Look-ups in named tables: a row name and a column name give one cell, copied from the table.

Sab =
|  | Fefeze | Kareroz | Bunuked | Fanog | Kubuted | Kef |
|---|---|---|---|---|---|---|
| Liga | -36 | -77 | -58 | -34 | 36 | 23 |
| Mokan | -44 | -79 | -39 | -56 | 26 | -11 |
| Pezolo | -39 | -79 | -54 | -41 | 34 | 15 |
| Zogapus | -29 | -73 | -65 | -20 | 39 | 40 |
| Mer | -47 | -78 | -34 | -60 | 22 | -19 |
| Kisapu | -21 | -63 | -69 | -6 | 42 | 57 |
| Nulutis | -43 | -81 | -44 | -52 | 29 | -3 |
| Firebut | -33 | -75 | -61 | -27 | 38 | 32 |
| Gol | -26 | -68 | -67 | -13 | 40 | 48 |
| Gofi | -41 | -80 | -48 | -46 | 32 | 6 |

What is the Kareroz of Kisapu in Sab?
-63
What is the Kef of Gofi in Sab?
6
What is the Fefeze of Pezolo in Sab?
-39
What is the Bunuked of Mokan in Sab?
-39
What is the Fanog of Firebut in Sab?
-27
What is the Kef of Kisapu in Sab?
57
What is the Fanog of Gol in Sab?
-13
What is the Kubuted of Gol in Sab?
40
What is the Fefeze of Liga in Sab?
-36
What is the Kubuted of Mer in Sab?
22
What is the Fefeze of Gol in Sab?
-26

Vop =
            Mas     Lir     Ruk  Vumused  Gozamok  Ponatif  Nikefo     Veg     Sot
Saduf    32.185  57.669  54.228   57.708   20.780   42.927  42.726  58.120  80.679
Kos      48.966  41.938  41.858   29.513   68.918   61.410  43.968  23.214  13.997
Zusit    38.414  54.490  50.600   29.162   64.094   72.503  40.896  20.022  25.617
Zesilak  39.414  48.713  48.263   61.198   20.093   31.482  46.735  66.423  77.925
Dazav    58.831  27.693  33.711   56.821   37.026   12.032  51.560  67.737  49.462
Piluki   51.829  38.434  41.635   29.747   69.733   55.901  43.996  24.965  11.184
Sosan    48.303  39.792  40.793   60.405   23.651   20.306  48.267  71.326  69.866
Veb      52.785  34.747  37.059   60.391   27.921   14.842  49.282  70.191  62.287
Zivavi   64.450  20.855  28.393   47.114   50.282   16.364  50.786  58.068  28.191
Lim      31.180  58.196  54.428   57.464   23.123   46.802  43.136  58.896  81.930

Nikefo of Dazav = 51.560
Mas of Zesilak = 39.414
Ponatif of Zivavi = 16.364
Veg of Kos = 23.214
Gozamok of Zivavi = 50.282
Ponatif of Saduf = 42.927
Mas of Lim = 31.180
Ruk of Piluki = 41.635
Ruk of Zusit = 50.600
Mas of Dazav = 58.831
Nikefo of Sosan = 48.267
Mas of Saduf = 32.185
Mas of Kos = 48.966
Vumused of Dazav = 56.821

Gaf:
,Mer,Vovunev,Kad,Togaga,Vanubog
Fusefem,-62.4,75.6,-49.2,-31.6,91.0
Bel,-19.2,-11.6,43.9,-0.2,-30.7
Segiso,43.4,61.4,-80.8,-64.9,17.9
Pof,-21.0,-20.2,24.9,57.1,-47.8
Zesor,-67.8,29.9,-18.9,38.5,79.4
Fosu,98.8,1.5,-19.4,59.5,58.3
Gosoga,-54.2,18.3,-61.4,-51.0,78.0
Guli,15.2,33.2,-30.2,-87.7,17.4
Fumu,-38.3,-15.3,15.5,-49.0,-39.4
Toz,-15.8,-7.5,26.3,30.8,-48.9
Supekoz,-15.4,-5.2,12.7,27.8,-56.4

What is the Mer of Fusefem in Gaf? -62.4
What is the Vovunev of Pof in Gaf? -20.2
What is the Vanubog of Supekoz in Gaf? -56.4
What is the Vanubog of Pof in Gaf? -47.8
What is the Kad of Toz in Gaf? 26.3
What is the Mer of Guli in Gaf? 15.2
What is the Kad of Segiso in Gaf? -80.8
What is the Togaga of Zesor in Gaf? 38.5
What is the Mer of Fosu in Gaf? 98.8
What is the Vovunev of Bel in Gaf? -11.6
What is the Kad of Pof in Gaf? 24.9
What is the Vovunev of Gosoga in Gaf? 18.3
Which row has the largest Vovunev? Fusefem

Vulep =
cols = Lalile, Sani, Femiv, Fipib, Bevat
Pudutos: [-53, 40, 9, 35, 47]
Meburid: [79, -91, 38, -17, 44]
Sesavi: [77, -85, 28, -10, 43]
Zavuke: [-49, 42, 5, 33, 61]
Rura: [-51, 41, 5, 34, 55]
Danam: [78, -86, 30, -11, 44]
Tal: [-35, -43, 42, -1, -69]
Resov: [77, -84, 28, -10, 45]
Mikemuv: [-20, -31, 20, 14, -9]
Getodef: [79, -91, 37, -17, 44]
Nila: [-45, 43, 1, 32, 69]
Vegu: [77, -87, 31, -12, 46]
Zipoku: [-47, -43, 42, -1, -72]
Sadal: [77, -87, 30, -12, 45]

Vegu, Femiv -> 31
Mikemuv, Fipib -> 14
Zavuke, Femiv -> 5
Sadal, Bevat -> 45
Danam, Lalile -> 78
Danam, Bevat -> 44
Pudutos, Bevat -> 47
Zavuke, Sani -> 42
Getodef, Fipib -> -17
Tal, Fipib -> -1
Sadal, Fipib -> -12
Nila, Fipib -> 32
Pudutos, Lalile -> -53
Zavuke, Fipib -> 33
Mikemuv, Lalile -> -20

